[ -23   28   13  -21 -168  -27 -132  -83  155 -269  -79  -25  146   47
   79  164  155  272  -27  110  306 -126   -2  197   51  121 -294  160
  -63 -183 -203  -47   -1  187  254  -76   66 -169 -106 -244 -433]
Gupa
[-108 -111  177  208  142  169  -61  113   -5 -173  137 -321   55  -68
   88 -182  152  391  146  452  179  -36  -98  -70  159  241 -349  -45
  137   47  -31  354   86  211  177 -266  438 -169  240  -41 -418]
Gupa
[  50  -29   -5  231 -133 -437   50  119    8   19 -210   37   84  -77
   -7 -181  -29  106  -85 -172 -233 -202  -97  -96  -52  102  -80  120
  -57  -31 -118   46  165 -101 -122  250 -155  -97   13  337   46]
Savu
[ -92   67  121  -77  -88  546   54 -131 -143 -323   72  -45  325  -56
  127  231  -14  258 -245   -4  335  -35 -125 -208  299  202 -326    7
  153  273  114  -84 -263   93 -165   48  289   91  276 -186 -350]
vas
[  55  -59 -188 -390  146  -79  163  -32 -222  130 -107  156   -7  138
 -181 -389   62  353 -105 -452   95  201  -72  321   60   16   87  -75
   81  165  -38   34 -131 -538 -168  189   67 -101  106  123  -51]
Savu
[  54   -4  206 -177  195    1 -127 -149   79   -5 -164  131   83   17
  -53 -127  293  560   29 -162    4  -40  -18 -159   79 -103 -355 -112
   96 -194  154  181 -200  310   87 -161    6  491  101   -7 -463]
Bola
[  -2 -119   36 -147  161   36  -89  -85   92 -211   85 -214   67  383
 -187 -278  352  899  190 -104   44  311  -14  -52  249  -76   46  121
  -99   97  -64  308   60  135  167 -382  301  283    7   73 -505]
letop
[ -79 -355   24  126   31   52   31 -249  120   65  165   45   15   11
 -337  160   72  253  -25  377 -589   16  -11 -169   -7 -280   31   97
 -133 -255  -44  102 -251  252  314 -205  171  423 -179  245  -32]
vas
[  91  -88 -103  107   90  259 -196 -255 -182  -90  335  -73   79  211
  -82   83  101   88 -138  -47   49  438    5   99  628  145  304   -4
   -2 -279  137 -312 -179  -68 -125  101  126   10   57 -200   45]
letop
[  76  287  104  200   60   81   10  -27  213  -47 -607 -104 -184   57
 -496 -237 -225    0  191 -248 -372  133  145  -66  274 -123  262   44
  -62 -141 -143  -96  598  287  231  -30  177  155   62 -132   -5]
pulu
[-206  225  -51   86  -62  -60  144   10  217 -230  -85  -44  151  170
   65 -224   32  284   24  -73 -106   13   81 -176   13  -79  141   27
 -233  -40  -78  148   32  184  190 -181  249   -1  189  -25  -95]
pulu
[ -19   67  268 -125  162  197 -225   54  -61 -149  148   -2   74  204
 -153 -124  273  290   35  195  -65  399 -161   24 -113  -70 -118 -203
  -15  404   83  162  249  140  137  -61  215    0   -7  213   38]
Gupa
[  91   49   98   36   51  254   40    3  143 -340  -80 -478 -111  296
 -532 -302   30  590  284  199 -131  395   54 -115  -64 -125  241  -79
 -102  380 -211 -112  220   46  -59 -470  271  370  155  -15 -383]
vas
[ 178  -90  -64  -76   51  177   12  -97  -65  -48  -54  -87  -81   86
 -213  -87   15  121 -118  435 -177  185 -120 -185 -233 -241   48 -207
  225  157 -153   20  318  154  -26   -7  170  206  222  128   72]
Tol
[ 320  -11 -192 -308 -318 -599 -577 -473  156 -174   -6 -139 -188  149
 -237 -121  415  381    8 -259   87  123  -58  149 -278 -197  146   67
  -26 -166 -296  165   16 -324 -133  502 -137  191 -107 -214  181]
pulu
[ 101  215 -123 -212  134   63  322  -35  -68  -94 -281 -498  -21  498
 -396    6  134  479   83  -35  218  565  221  -82  131  187  172  102
  -36  214   40  210  -61   97   16 -190  -76  124  100 -349 -282]
vas
[-126 -208   25  -14  179   65  157   28  -49  -30  258   53 -170   40
  -34  -58  -73  232 -142  336 -206  286  164 -388  184 -187  295   44
  -50 -311  -66 -156  235  182   47   83 -196  166 -197  346  -83]
rav
[ -39  -31  124   44 -166  140  195   84   36 -308 -453  102   44  214
   89  -67  -73  591   -9   65  202  188  242 -200  303  -91   57 -154
   78  -27  -35   57  452  -83 -192  -26  508 -106  -27 -398  -40]
vafo
[-161  -44  155  295  -10 -127  259   55   86 -441   -5 -257  -66  277
 -146 -218 -145  332   58  291  -56  283   74  -47   97   96 -115  222
 -274  359 -111  103   86   28  329 -447  154 -297   30 -137 -517]
rav
[  32  122 -218 -221  141 -180 -171  -80  118 -229   18 -446  205  562
 -150   -7  422  372   22  242  302  355  -45  118  -73 -112  135 -129
  -77  237 -215    8  117   98  197 -310 -128   51  107 -182 -582]
vafo
[ 133   40  310  233  -66 -221 -266 -113  -13 -627   16 -477  361  375
   60 -182  190  669  152 -183   83  447  202 -261  264   -3  -69  -80
  -46  182   55  185  383 -172  181  242  282  -67  145 -492 -385]
Gupa
[ -99 -165  -34  188 -286  -35 -270   51   89  -57   35 -198  281   47
  184  -83  272  252  186   81   58   25 -155   -6   53  -53  -45  180
  -93  141 -244  335  259  106   -2 -154  185  133 -284  146  -24]
letop
[  84  118   64  161   58  355   28 -141  103 -417  582  -72   80   36
 -183 -269  250  288 -319  -27 -602  214 -282  -70   71  -39   15   87
  -79  274  -62 -154 -360  197  182  -88  254  165  256  220 -584]
rav
[ 129   22   99  -20 -217  309    6  -69  174 -372 -109 -148  -30  221
 -400 -177   14  521   30  197 -158  307  -46 -158  -18  -74   33 -128
  166  278 -111  278  225  -22   -4 -420  464  249  303 -170  -88]
vas
[  43  264 -148   77 -327   79 -381 -108  212 -386  216  249   35 -174
   52  -43  -71  108  -99 -261  -46   39 -159 -115   81  -82 -296  133
 -130 -111 -130  435 -221  256   37  212   74  -97  115    7 -548]
Tol
[ -70  -94  -89  -27 -444   70 -110 -285  -35 -228 -158   20  307  208
  226  382  221  525 -275  681  413  252  -51  -57  288   -5  -85  -54
   32 -377 -130  255   74  167 -113  -21  120 -299   67 -206  366]
vafo
[ -38  243   32  100   41  129 -101    1    3 -491   35 -178   56  232
  352 -227  298  296  -45  538  349  170   32 -214  194  175    1   32
    5   69  -83    2   15  231  -83 -136  461 -360  252 -307   -2]
Tol
[ -56   94  108  167  -80 -170 -187   -6   66 -462 -223 -187   26  181
 -146 -159  126  310  -26  193  -58   69 -119 -160  -87 -248 -111 -183
  -13  157  -35  260  253   75  103 -330  233  -50   29 -290 -524]
Tol
[-208  201   50  412  -15  293 -161  -71   27 -172  100  -26  398  -70
  -50  -59  134  -31    5  378  -57  208 -105 -138  134  143  -55  -47
  182  208    1  -40 -185   75  186  318  242  -29   80  -54 -166]
Bola
[  -4  -24   63 -132  367   -3 -172  -45 -151  514  115 -173  295   76
 -202 -315  139  319  213  164 -283  289  -89 -100  -32 -152  341 -141
  129  235  -45 -112  129 -153 -125 -168   98  337  134  314  190]
vafo
[  37   45  106  143  141 -103   60 -211  283 -105  -12  -94 -107  102
 -236 -199  -68  217  -14  -41 -207   44 -143   39  -70  -72  -43  -57
 -113  428 -127 -240   15   84  187 -257  352    7  337 -318 -789]
vafo
[ 144   81  -33 -344 -137  305  -94   56    7 -161 -344 -133 -102  158
 -242 -355   11  308  110 -262  372  236 -108  407 -125 -182   64 -421
  -49  269 -191 -170  347 -249 -139 -127  232   90  268  -69  -92]
rav
[-189   16   78  313   42 -349 -253   85  253  -89  181 -306   68  129
 -121   -1  -37 -171  264  -71 -224  -33 -150  156   66  -22  159  -23
 -152  321   30  148  130 -148  295 -420  -69 -246  -60  -58 -373]
Savu
[ 190  177   17 -228 -199   67  189  -95  -38 -219 -213   52 -166  140
 -103  -42   24  162  -94 -323  130  160   26  152  -21  -15   26  -24
   50  381   -3  116   54 -285  -84  419   30  104   80  -88  172]
Bola
[ 147  -11  -28  116  335   44   87 -159   87 -197  416 -151  194   58
  173 -286  390  469  -27  -93 -598  -23  -12  -58 -215 -418  119  -43
 -127   74 -182 -420  -57  167   96  -59  585  456  108   -1 -427]
Bola
[-109   51  -91  -96   90  158 -121  -93 -215   -2  -14  -74  318  208
   93 -248  315  490  131   32  283  336  -59  -69  221  -43   76  -53
  -84  293   43  322 -198    7 -259 -130  360  164   38  -37 -175]
Bola
[-272 -138  282  103  270   55   89  141  130  -89  190  182  122  -55
   88 -317   35   29  -21  222 -247   95 -100 -239  384  198  153  101
   13  118   18  -30  214   35  131 -255  317 -448  150  130 -257]
vas
[ 106 -205   61 -151  184 -101  112   55   89   45  623 -175  222   -6
  118 -226  191  424   -9  -72 -571   73 -142 -287  107  207   17  188
 -320  120  -14   68 -132  318  173  -61  426  470  364  310 -298]
rav
[   7 -109  -95  165  -83 -330  -84 -214  -98 -355  112   63   -3  117
  670  137  216  -52  -57  361  534  146  -86  -12  326  242 -359 -149
 -273  148  198  259 -373  209  -91  534  320 -194  159 -525 -308]
letop
[ 105 -212 -204 -262  -12 -102 -246  -30  -15  120   37   43 -127  180
  106   76  208  165  112 -122  230   77  201  -84   -9  -57  175   98
 -167 -477  -45    8   29  135 -304   93  -49  215 -252  150  612]
Tol
[  56  -88   46   11 -134 -367 -149  201  149 -211 -292 -272  487  230
  139 -262  257  409  324 -134   13   91  -60  -61   30  157  -95   29
   16  368   -3  298   56 -165  198   43   95 -292  -51 -131 -389]
rav
[  37   81  -70    2  -64  -21  100   41  -45 -227  117   25  374   -2
  187  -47  236  275 -152 -100  -61    5  -31 -180  170  228 -191  146
   65   55  -37  247 -227   37 -196  118  186  117  125  -79 -326]
vas
[  47 -158  -34 -198 -216   39  -53  -18   26 -121   88   16  129  244
  149 -218  399  530   70  -22  132   39    0  -29   -1  -34  260   39
 -180 -174  -34  245  -49  132   23 -112   10   88  -63  339  146]
Savu
[  25  -36  -21  -36  -21  238  142  135  -24   47  257   77  277 -221
  -17  -46   16   90  124  -45 -284  -74   25   16 -189  116    7  167
  -68  -89  -62 -320 -155   11   87   47  293  469  -43  155  164]
Savu
[ 159   19 -197 -340 -209 -162   60  -91  177 -148    5  228  277  174
   24 -170   23    3 -169 -492 -389   32 -187  200 -292 -311  -10 -113
 -424  433 -176 -213 -200 -155   42   79  160  264  173  119 -148]
pulu
[-190  235   30   -3  -35   10  220  215  -50  184  -10   17   77  -93
   20 -159 -202  -19 -128 -391  -19  -54   11  117  146  172   44  142
   65  157  -48  104   72 -322  -10   96 -201 -353    1  210  -45]
pulu
[ -49  144 -118 -218  152  182   68    2 -136   23  -64   80  235  108
   85  -92   96  154  -12  -19  171  232  -38   70   77   63  -39 -216
  -85  242   99  -55 -227  -62   23  438  364  -37  266   21   91]
Bola
[  22  -66  151  -59 -218  282  172   -3  232   87   70  138   95  -69
 -169    1 -184  445 -111   53 -511 -124 -104 -193 -145  -25 -105   71
  -33   20 -116  -54  -58  291  -19 -456  264  361  201  295   55]
Tol
[-136  -15  144    0   48 -238  207  368  -67  -33 -249  -54  -12  176
  178 -134  168  -17   60  267   63   22   22 -143   20  275  -81   98
 -204  145   26  440  405  465  -70 -396    7 -202 -137   76   15]
rav
[ -50   79 -140  313  -35  439  -25   98  -74  446  324  -52  235 -167
    7  137 -253 -161   -6  237 -157  236   -6 -170  208  383   27  147
  159  137   -6   79 -151    1 -285  155  495 -209  225   24  576]
letop
[ 377 -183 -290 -469  251  386  147   42 -229  190  421 -148  361  121
    3 -162   50  179  -16   41 -430  356 -161 -202   57  217  179   43
  217  361  103 -266 -459   16  -29  137  277  350  315  219  -22]
Tol
[ 160  195 -157  106   -5  156  -41 -126 -127  -53 -253   87   13   14
 -180  -27  -58  115 -225 -380  -44 -188   -3  139  157 -126  -72  -26
  297   35 -107 -153   -4 -314  -82  443  297  258   76  -40   31]
Tol
[ 248 -165 -397 -542  -70   72  -23  -82 -299  -82  432 -231  354  126
  181  186  319 -153   -6 -138  160  620 -125   32  -36  293  142   21
 -186  185  118 -109 -245  -11  -84  812  130  334   40 -232  293]
letop
[ 127  247 -415  422   50  514 -118 -190 -116  165  192   71  425  -58
  225  160  137 -238 -167 -265  -38   80  188   43  206    0  -76   34
  229 -221   -9 -114 -581  -55 -118  685  465   13   91 -226  312]
vas
[-107  -44  253  435 -266  -15   21  -70  109  -13  347  -72 -243  -27
  226  -94 -134  434  111  689 -182  347  294 -404  -42 -109   65   76
 -249  141  -93  265  -87   74   25  277  287 -111 -223  -34   96]
Bola
[  58   80  -93 -275   98  774   74  -17   -7   21  221   20  -63  144
  -57 -407  294  346  -43   55  206  466  -27  -81    1   80  236 -101
  141  366  -11 -113 -430 -104 -379   62  369    8  257  202  391]
Savu
[ -51  126  256   -4 -139 -119   24  -77 -129   22 -295   88    7   29
 -179  117 -159  358  -94  -64  -12  -45   33 -135  174   34   56  142
  255  194   74  113  269 -331  -13  280  -60  -80 -139   75  255]
Bola
[-216  107 -250 -284  148   74  119   66   29  232  257  -55  -63   44
 -142 -204  141   10  164  109   67  193 -125  203  -34  266  341  231
 -218  103  -15    1 -433  -52  136 -207   91  -53   46  233  204]
Bola
[ -76  -35  182  -39 -186   41  -85   53   27 -156  -93  -74   90  299
   -6 -256  -53  711  167  423  103  291   97 -195 -111   65 -128   79
 -192   45  -66  218  -24  246 -163 -801  161 -387   14  -45    0]
letop
[  12 -171  356  -15  -44  -73   91 -271  -15 -102  253  -70  177  197
   33  165  208  627  -32  208  232  246  144   -4  -26   12 -207  -43
 -214   77  -32   78   98  243   83 -277   42  370   44 -325 -728]
vas
[ -75  183  -22 -101  337  277   16    7  -28  335  203  174   42   23
  -12 -238  218  326 -172   47 -112  175   71 -146  196   67  163  115
  -72 -101  -82 -179 -189  143  -84  143  485   80  112  167  101]
Tol
[ 219 -213  -59  -33  156 -354  -20  -12   51 -214 -112 -261  178  175
 -350 -108  223  584  183 -491   49  172   68  143   31   23  -11  203
 -163 -244 -227 -318  499  -67  191   92  -19  370  -32    0 -600]
Bola
[-172  189  186   85  180  141  258  212  157 -222 -408  280 -140  104
 -165 -208   91  -37   22 -295    3  213   78  131  250  134 -104   34
  -22  131   18  213  398  199  191  134  172 -252 -131  -25 -141]
Gupa
[-275  -41  201   20 -194   16  -33  167  -46 -178  131 -185  341  136
  254  -53  169  333 -116  392   61  342 -139  -57  265  268 -150  -43
  -48  181  -74  191  396  116  136  -35  146 -131  -55   68   59]
pulu
[-143 -200  168  105  -85  219  104 -134  134   76 -277  185 -114   23
 -355   23  -32  179  -50  344  196   18  -83   36 -100  -95 -265  -22
 -107  242 -175  200  160  155  -35 -339  225   49  121  172  -22]
pulu
[-358 -280  -21   99  196 -463 -230  139   33   -4  261 -215  -10   70
  -47 -125  344  290  119  599   86  159 -228 -235   -5   62  202  -55
   47    2    8  382  163   59  -27 -330 -117 -328 -279   67 -649]
vafo
[ -89  166 -112  -27  -25 -202  130   42  203   90  -44 -265  254  172
 -418 -181 -141  475  144 -131 -371  -54   20  172 -264  -83  141  128
 -187  366 -416   15  128  -61  264 -341  253  120   71    6 -673]
rav
[-187  239 -200  201  -48   94   47    0   95 -165 -156 -125   24   86
 -125  191 -130 -178   45 -317 -477  366  -26  -58  427  -46  481  -33
  341   98  125  263  362  -66   71  355  203 -251 -324 -387  145]
vas
[   6  246    6  -26 -119  244 -263  -40   29 -387 -104 -190  644  143
 -284  186  179  268  -43 -359  194   95 -177  263  244   33 -197  -48
  226  176  -44 -140   67 -177  495  159 -103  277   -3 -150 -809]
Gupa
[ -65  114  -38  213    6  -17   37   11  209 -435   26 -173 -125  140
 -227 -202  123  386  129 -242    6  230  -42  -91   10 -150  225  201
 -176   45   70  -22 -116 -264  205 -181  123 -120  -21    7 -175]
Gupa
[  27  136 -213 -121 -393  158   23  -98 -142   11 -406   40  -13  360
 -219  172   51  632  -62  -43  690  465  148   -2  140  189   32   86
   21  -61  -25  393   -2   60 -350  128  -87    6 -172 -154   77]
Tol
[ -15   37    8  458   29 -192  113 -112   71 -202  -32 -358  306  435
 -279   80  -26  333  -37  217 -204  245   58  -41  160    0  316   53
   78  312 -104 -292  267 -211  341 -108  118  -44    1 -218 -444]
Gupa
[  24  119 -296 -261  188  503 -221  140  -62   56   92  -12  205   70
  -18  -82  306  106  -11   60  362  293 -215  106   28  200  -98  -86
   20 -111   16 -201 -128  267    6  -56  360   16  240  100  100]
vafo
[ -59   -1 -238  191 -188  225 -331 -378  142  -60  467   69  -72   39
 -229  311  319 -179 -470 -293   66   63 -181   -9   69  -84 -276  150
 -129 -160  131  213 -839   38  381  345 -108  406  -80   53 -262]
vas
[-107 -135  246  167   46  329  305  -45  -75  299  387 -260  187 -210
 -152   24  -99  269  -63   90 -147  112   39 -242    5  159  111  131
    8  196  -12 -325  -98  -44  -65   10   13  359   79  114 -294]
pulu
[ 107  -60  -56  -31   80  -48 -126   99   13   52 -100  -80   21  125
   18 -457   83  232    0  278  -24  321   94 -244 -152 -123  126 -251
    7  -90 -222 -230  397    5 -136  112  211   51  169   73  168]
pulu
[  41  389  -25  -28  -96  133  175  -95   81 -443  -46 -322  -50  185
 -279   72  246  481  -27   44   24  427   54   78   -5  -30   -7  156
 -191   57 -155   86   -2  284  159   34   31  201  -83 -345 -505]
letop
[  57 -295 -118 -283  -56  244  -68  -40  -31  -11   36   71  194  171
  -12 -174  278  318  238  168  244  196  -20  243 -149    9  -68   -1
 -211  -17 -111   98 -142  157   30 -393  394  213   29   48  141]
rav
[ -47  190 -140 -109 -207  125 -347  -79 -311  -84  272 -207  880  155
  474 -118  404  258   78  -95  147  214 -166 -100  -41  150  -94    1
  130  290   85  435 -256  100 -139  -48  221  213   26 -147  108]
Gupa
